Below is a small trained network, with its code and all its weights. Each question gives an input and a class and asks what happens when units are switched off, that is, made to give their printed mean instead of their output.

import numpy as np


def w(rows, s, z=0):
    codes = np.array(rows[::2]) - 128.0
    scale = np.full(codes.shape[1], s)
    scale[-1] = z or s
    return codes * scale


def norm(h):
    return h / np.sqrt((h * h).mean(-1, keepdims=True) + 1e-5)


def f(y):
    return np.maximum(y, 0)


def log_softmax(a):
    a = a - a.max(-1, keepdims=True)
    return a - np.log(np.exp(a).sum(-1, keepdims=True))


def net(x, mask):
    res = np.array(x, float).reshape(1, 7) / 4 @ E
    u = 0
    for l in range(2):
        y = f(norm(res) @ A[l][:, :-1].T + A[l][:, -1])
        res = res + np.where(mask[u : u + 6], y, B[l][:, -1]) @ B[l][:, :-1]
        u += 6
    return log_softmax(norm(res)[-1] @ U[:, :-1].T + U[:, -1])


A, B = {}, {}
E = w([
[125,127,128,129,134,125,127,130,130],'x0',
[35,251,199,125,88,136,152,210,117],'x1',
[127,121,127,133,126,130,132,135,130],'x2',
[104,235,28,75,125,176,104,129,210],'x3',
[126,130,126,133,130,125,133,130,129],'x4',
[39,130,123,175,32,52,75,72,149],'x5',
[132,127,130,129,126,125,128,129,132],'x6',
],0.0014)
A[0] = w([
[180,172,67,5,203,223,161,172,180,3],'0.n0',
[131,192,179,112,171,184,193,201,100,70],'0.n1',
[187,85,195,135,196,155,214,171,28,249],'0.n2',
[103,138,215,159,109,105,160,187,123,15],'0.n3',
[108,163,15,138,109,110,115,81,135,9],'0.n4',
[77,29,251,152,61,40,80,87,99,32],'0.n5',
],0.0022,0.00051)
B[0] = w([
[132,116,122,223,107,65,196,134,32,244],'0.n0',
[94,102,146,130,68,27,79,152,113,202],'0.n1',
[78,122,183,80,87,150,21,83,251,250],'0.n2',
[88,161,134,44,98,112,67,159,118,179],'0.n3',
[98,7,167,109,148,115,104,161,134,193],'0.n4',
[205,206,43,135,198,176,214,189,76,233],'0.n5',
],0.0027,0.0025)
A[1] = w([
[182,28,151,109,154,154,51,29,253,231],'1.n0',
[56,121,79,119,122,145,104,84,186,129],'1.n1',
[154,72,11,173,141,115,109,63,154,239],'1.n2',
[34,189,130,187,92,103,164,190,133,77],'1.n3',
[221,61,48,183,189,119,190,114,66,52],'1.n4',
[134,203,183,132,109,144,121,183,53,253],'1.n5',
],0.0029,0.00055)
B[1] = w([
[152,194,64,148,145,91,249,196,34,252],'1.n0',
[142,55,205,131,132,133,75,118,172,172],'1.n1',
[104,85,254,51,140,105,84,190,151,235],'1.n2',
[208,119,90,164,171,183,143,58,92,222],'1.n3',
[43,228,101,177,54,214,46,23,213,239],'1.n4',
[160,34,97,113,165,113,165,117,165,206],'1.n5',
],0.003,0.0038)
U = w([
[201,155,90,157,171,114,255,161,22,254],'0',
[78,166,110,167,91,181,56,35,192,110],'1',
[95,33,218,50,131,40,81,211,162,9],'2',
],0.0072,0.00062)

Each question gives the input, the list of numbers given to net, and the class t.
The units are the neurons (one row each of A and B). Each row of codes is followed by its name. A weight is (code - 128) times the scale printed after its matrix; where a second scale follows, it is the last column's (A, B and U).
mask holds one flag per neuron, layer by layer. A switched-off neuron (its flag False) gives its mean, the last column of its row in B, instead of its output. The means were averaged over made-up inputs and are rounded, as every weight is.
A unit's drop is (log p(t) with every unit on - log p(t) with that unit switched off) / (log p(t) with every unit on - log p(t) with every unit switched off).
The circuit of an input: a set's keep is (log p(t) with only the set's units on - log p(t) with every unit switched off) / (log p(t) with every unit on - log p(t) with every unit switched off). Starting from all 12 units, units are removed one at a time, each time the one whose removal leaves the highest keep (on an exact tie, the one counted first), for as long as the keep stays at least 0.8.
circuit, biggest first: the units of the circuit, biggest drop first
most important unit: the unit with the biggest drop
k most important neurons: the k neurons with the biggest drops, biggest first
top k neurons in layer l: the k neurons of layer l with the biggest drops, biggest first
drop of u: that unit's drop, to one decimal
input [2,2,6,-4,6,7,2], class 0: circuit, biggest first : (0.n5)
input [-4,5,7,0,3,5,-4], class 0: circuit, biggest first : (1.n4; 1.n3)
input [-1,0,-8,6,4,-6,3], class 1: top 3 neurons in layer 0 : (0.n0; 0.n5; 0.n3)
input [-1,-2,-3,-7,-2,1,-6], class 1: circuit, biggest first : (0.n5; 1.n4)
input [8,5,-8,-3,7,1,-2], class 0: top 2 neurons in layer 1 : (1.n4; 1.n2)
input [-7,-7,-8,7,4,-8,-2], class 1: circuit, biggest first : (1.n4; 0.n0)
input [6,-4,-7,5,8,-5,-4], class 1: circuit, biggest first : (1.n4; 0.n0)
input [-3,-3,8,-7,2,5,8], class 1: circuit, biggest first : (0.n5; 1.n4)
input [-1,6,-6,5,7,0,7], class 0: top 2 neurons in layer 0 : (0.n2; 0.n0)
input [-1,2,4,-7,-8,4,7], class 0: top 2 neurons in layer 0 : (0.n5; 0.n3)
input [0,7,4,-1,4,8,3], class 0: 2 most important neurons : (0.n2; 1.n4)
input [1,-8,-4,4,6,2,6], class 2: 2 most important neurons : (1.n2; 0.n5)
input [-1,-1,1,1,-7,-6,-3], class 1: 2 most important neurons : (0.n0; 1.n0)
input [1,5,1,-4,-3,-8,-3], class 2: most important unit : 0.n2
input [1,8,2,-8,-4,4,2], class 0: 3 most important neurons : (0.n5; 1.n2; 1.n3)
input [5,-6,4,-7,-1,1,-6], class 1: top 2 neurons in layer 0 : (0.n5; 0.n4)
input [-5,2,8,0,7,5,-2], class 0: top 2 neurons in layer 0 : (0.n2; 0.n5)
input [5,4,-4,-2,2,6,-4], class 0: drop of 0.n5 : 0.2
input [-5,-6,0,8,-4,-8,1], class 1: drop of 0.n0 : 0.5
input [6,-8,1,7,8,4,-6], class 2: most important unit : 1.n2
input [1,7,-3,-3,-3,-5,1], class 2: drop of 1.n4 : 0.2
